Below are the code and all the weights of a small trained network. Each question names an input and a class and asks about switching units off, where a switched-off unit gives its printed mean instead of its output.

import numpy as np


def w(rows, s, z=0):
    codes = np.array(rows[::2]) - 128.0
    scale = np.full(codes.shape[1], s)
    scale[-1] = z or s
    return codes * scale


def f(y):
    return np.maximum(y, 0)


def log_softmax(a):
    a = a - a.max(-1, keepdims=True)
    return a - np.log(np.exp(a).sum(-1, keepdims=True))


def net(x, mask):
    res = np.array(x, float).reshape(1, 7) / 4 @ E
    y = f(res @ A[0][:, :-1].T + A[0][:, -1])
    res = res + np.where(mask, y, B[0][:, -1]) @ B[0][:, :-1]
    return log_softmax(res[-1] @ U[:, :-1].T + U[:, -1])


A, B = {}, {}
E = w([
[145,128,131,119,126],'x0',
[115,41,189,159,40],'x1',
[108,247,211,104,94],'x2',
[157,127,133,117,123],'x3',
[111,128,120,137,127],'x4',
[99,130,120,139,133],'x5',
[75,105,149,1,179],'x6',
],0.0094)
A[0] = w([
[63,82,195,17,154,72],'N0',
[190,196,189,97,111,60],'N1',
[121,63,181,111,67,87],'N2',
[67,83,109,43,151,105],'N3',
[149,137,122,180,130,231],'N4',
[162,55,63,111,115,50],'N5',
[80,180,233,112,78,73],'N6',
[155,88,180,127,133,175],'N7',
[147,63,109,145,205,124],'N8',
[173,129,171,119,49,180],'N9',
[156,57,85,124,160,27],'N10',
[84,104,149,113,63,189],'N11',
[182,223,88,112,162,254],'N12',
[99,99,174,131,66,65],'N13',
[106,111,170,165,97,94],'N14',
[129,166,123,223,111,54],'N15',
[4,139,107,177,151,198],'N16',
],0.011,0.0067)
B[0] = w([
[179,141,95,255,173,209],'N0',
[77,123,69,219,62,181],'N1',
[114,117,43,97,141,190],'N2',
[203,174,172,165,124,190],'N3',
[168,116,177,88,195,211],'N4',
[64,140,129,178,72,178],'N5',
[67,134,153,170,81,221],'N6',
[128,117,135,61,135,174],'N7',
[48,203,162,116,73,190],'N8',
[111,107,144,119,199,207],'N9',
[81,190,133,176,73,170],'N10',
[160,124,122,37,155,202],'N11',
[99,46,110,61,136,253],'N12',
[143,190,45,57,138,174],'N13',
[115,137,81,119,202,169],'N14',
[175,182,105,204,130,183],'N15',
[148,39,138,105,95,193],'N16',
],0.008,0.011)
U = w([
[115,100,115,104,151,253],'0',
[2,170,108,155,53,26],'1',
[113,127,15,36,184,32],'2',
[253,165,133,221,182,32],'3',
[133,78,181,87,129,225],'4',
[136,102,148,84,130,191],'5',
],0.0092,0.0067)

Each question gives the input, the list of numbers given to net, and the class t.
The units are the neurons (one row each of A and B). Each row of codes is followed by its name. A weight is (code - 128) times the scale printed after its matrix; where a second scale follows, it is the last column's (A, B and U).
mask holds one flag per neuron, in row order. A switched-off neuron (its flag False) gives its mean, the last column of its row in B, instead of its output. The means were averaged over made-up inputs and are rounded, as every weight is.
A unit's drop is (log p(t) with every unit on - log p(t) with that unit switched off) / (log p(t) with every unit on - log p(t) with every unit switched off).
The circuit of an input: a set's keep is (log p(t) with only the set's units on - log p(t) with every unit switched off) / (log p(t) with every unit on - log p(t) with every unit switched off). Starting from the 12 units with the biggest drops (on a tie, the unit counted first), units are removed one at a time, each time the one whose removal leaves the highest keep (on an exact tie, the one counted first), for as long as the keep stays at least 0.8.
units of the circuit, in order: the units of the circuit, biggest drop first
k most important neurons: the k neurons with the biggest drops, biggest first
drop when u is switched off: that unit's drop, to one decimal
input [4,6,8,7,4,1,8], class 1: units of the circuit, in order	[N6]
input [1,-4,-7,4,6,5,8], class 3: units of the circuit, in order	[N3 N0]
input [-8,-3,-4,1,6,5,6], class 5: 2 most important neurons	[N16 N15]
input [5,-6,-1,1,-4,6,8], class 3: units of the circuit, in order	[N0 N3]
input [-8,2,-8,2,1,2,2], class 1: units of the circuit, in order	[N8 N5]
input [-3,-6,-7,8,-3,7,6], class 0: 3 most important neurons	[N6 N1 N3]
input [5,-8,-2,-3,-4,1,-8], class 2: 3 most important neurons	[N12 N0 N3]
input [-1,1,-5,5,-6,-7,7], class 3: units of the circuit, in order	[N0 N3]
input [0,7,-4,-2,6,2,3], class 2: units of the circuit, in order	[N2 N13]
input [0,-8,5,1,4,-5,-8], class 2: 2 most important neurons	[N12 N0]
input [5,5,3,-3,-4,7,2], class 2: units of the circuit, in order	[N13 N2 N11]
input [1,5,-7,-5,-4,7,-3], class 1: 4 most important neurons	[N5 N8 N10 N12]
input [-8,-2,-8,-6,-1,-5,6], class 1: units of the circuit, in order	[N8 N10]
input [0,3,-6,3,6,1,-6], class 1: units of the circuit, in order	[N5]
input [-2,5,-5,2,-5,-8,8], class 3: 3 most important neurons	[N0 N3 N12]
input [1,3,8,0,-4,1,5], class 1: 3 most important neurons	[N6 N1 N4]
input [-3,-7,-8,-3,3,3,6], class 1: units of the circuit, in order	[N8 N10]
input [-1,4,-5,-2,-1,1,8], class 3: 2 most important neurons	[N0 N3]
input [-3,-1,6,4,-1,-5,8], class 3: 2 most important neurons	[N0 N3]
input [-3,-7,-8,7,-4,1,6], class 1: 3 most important neurons	[N8 N10 N5]
input [5,0,-8,5,5,1,-8], class 1: units of the circuit, in order	[N8 N5]
input [-8,4,5,2,3,7,-8], class 3: units of the circuit, in order	[N15]
input [3,2,-3,7,6,7,8], class 3: 3 most important neurons	[N0 N3 N12]
input [1,3,-8,-6,3,-6,-4], class 1: units of the circuit, in order	[N5 N8]
input [1,4,-2,1,1,-3,-2], class 2: drop when N2 is switched off	0.2
input [-2,-2,-3,-1,-4,-4,5], class 3: drop when N12 is switched off	0.1
input [-3,0,2,-3,-6,7,-4], class 4: most important neuron	[N0]
input [4,-1,-8,2,8,-2,0], class 1: drop when N13 is switched off	0.0
input [-4,2,3,0,0,8,6], class 3: drop when N12 is switched off	0.2
